Below are the code and all the weights of a small trained network. Each question names an input and a class and asks about switching units off, where a switched-off unit gives its printed mean instead of its output.

import numpy as np


def w(rows, s, z=0):
    codes = np.array(rows[::2]) - 128.0
    scale = np.full(codes.shape[1], s)
    scale[-1] = z or s
    return codes * scale


def f(y):
    return y / 2 * (1 + np.tanh(0.7978845608 * (y + 0.044715 * y**3)))


def log_softmax(a):
    a = a - a.max(-1, keepdims=True)
    return a - np.log(np.exp(a).sum(-1, keepdims=True))


def net(x, mask):
    res = np.array(x, float).reshape(1, 8) / 4 @ E
    y = f(res @ A[0][:, :-1].T + A[0][:, -1])
    res = res + np.where(mask, y, B[0][:, -1]) @ B[0][:, :-1]
    return log_softmax(res[-1] @ U[:, :-1].T + U[:, -1])


A, B = {}, {}
E = w([
[77,172,166,147,179,120],'x0',
[112,62,96,41,208,141],'x1',
[156,176,134,202,60,188],'x2',
[143,142,105,154,102,24],'x3',
[160,108,157,142,78,87],'x4',
[164,81,69,167,94,187],'x5',
[165,126,113,188,122,155],'x6',
[154,249,54,97,172,103],'x7',
],0.011)
A[0] = w([
[138,165,71,21,206,71,222],'N0',
[48,133,168,35,176,114,178],'N1',
[65,93,130,89,154,76,144],'N2',
[83,168,208,88,187,234,192],'N3',
[149,128,27,116,160,202,202],'N4',
[144,66,130,167,135,101,119],'N5',
[147,184,84,72,156,150,167],'N6',
[188,112,6,133,176,156,153],'N7',
[142,31,149,151,65,211,167],'N8',
[141,199,117,106,117,2,254],'N9',
],0.01,0.0055)
B[0] = w([
[193,139,152,78,177,108,255],'N0',
[101,73,206,113,225,93,232],'N1',
[180,12,188,132,134,68,191],'N2',
[29,113,122,162,218,180,217],'N3',
[164,204,86,73,114,254,203],'N4',
[123,105,141,172,114,159,156],'N5',
[138,204,120,52,163,118,191],'N6',
[193,141,51,123,133,168,193],'N7',
[99,37,160,139,16,208,241],'N8',
[214,172,135,187,150,37,245],'N9',
],0.0089,0.014)
U = w([
[157,190,112,207,69,58,215],'0',
[126,98,146,65,154,57,9],'1',
[150,174,40,43,131,139,31],'2',
[10,137,110,154,148,166,39],'3',
[97,60,117,168,12,172,250],'4',
],0.012,0.002)

Each question gives the input, the list of numbers given to net, and the class t.
The units are the neurons (one row each of A and B). Each row of codes is followed by its name. A weight is (code - 128) times the scale printed after its matrix; where a second scale follows, it is the last column's (A, B and U).
mask holds one flag per neuron, in row order. A switched-off neuron (its flag False) gives its mean, the last column of its row in B, instead of its output. The means were averaged over made-up inputs and are rounded, as every weight is.
A unit's drop is (log p(t) with every unit on - log p(t) with that unit switched off) / (log p(t) with every unit on - log p(t) with every unit switched off).
The circuit of an input: a set's keep is (log p(t) with only the set's units on - log p(t) with every unit switched off) / (log p(t) with every unit on - log p(t) with every unit switched off). Starting from all 10 units, units are removed one at a time, each time the one whose removal leaves the highest keep (on an exact tie, the one counted first), for as long as the keep stays at least 0.8.
units of the circuit, in order: the units of the circuit, biggest drop first
top k neurons: the k neurons with the biggest drops, biggest first
drop when u is switched off: that unit's drop, to one decimal
input [-5,5,2,8,8,-6,-3,-2], class 0: units of the circuit, in order => [N9]
input [4,-1,2,6,-7,3,-2,-5], class 4: top 3 neurons => [N9; N3; N1]
input [5,0,-3,-8,0,2,-4,5], class 3: top 3 neurons => [N3; N1; N9]
input [3,-8,-3,-1,-2,-3,-5,-6], class 3: top 4 neurons => [N0; N9; N3; N6]
input [8,-6,-4,-5,7,-8,7,-2], class 3: top 2 neurons => [N3; N0]
input [-5,-1,-6,6,5,2,-2,3], class 0: top 2 neurons => [N9; N1]
input [-4,-5,-1,2,0,-2,-6,-4], class 4: top 2 neurons => [N0; N6]
input [3,3,-1,-4,-7,-2,-1,0], class 3: top 3 neurons => [N3; N9; N4]
input [-3,2,0,6,-7,2,-3,-1], class 2: drop when N1 is switched off => 0.1
input [-4,7,1,-3,1,-2,-4,-7], class 4: drop when N8 is switched off => 0.4
input [-4,4,-6,-8,-1,-1,4,-6], class 4: drop when N8 is switched off => 0.9
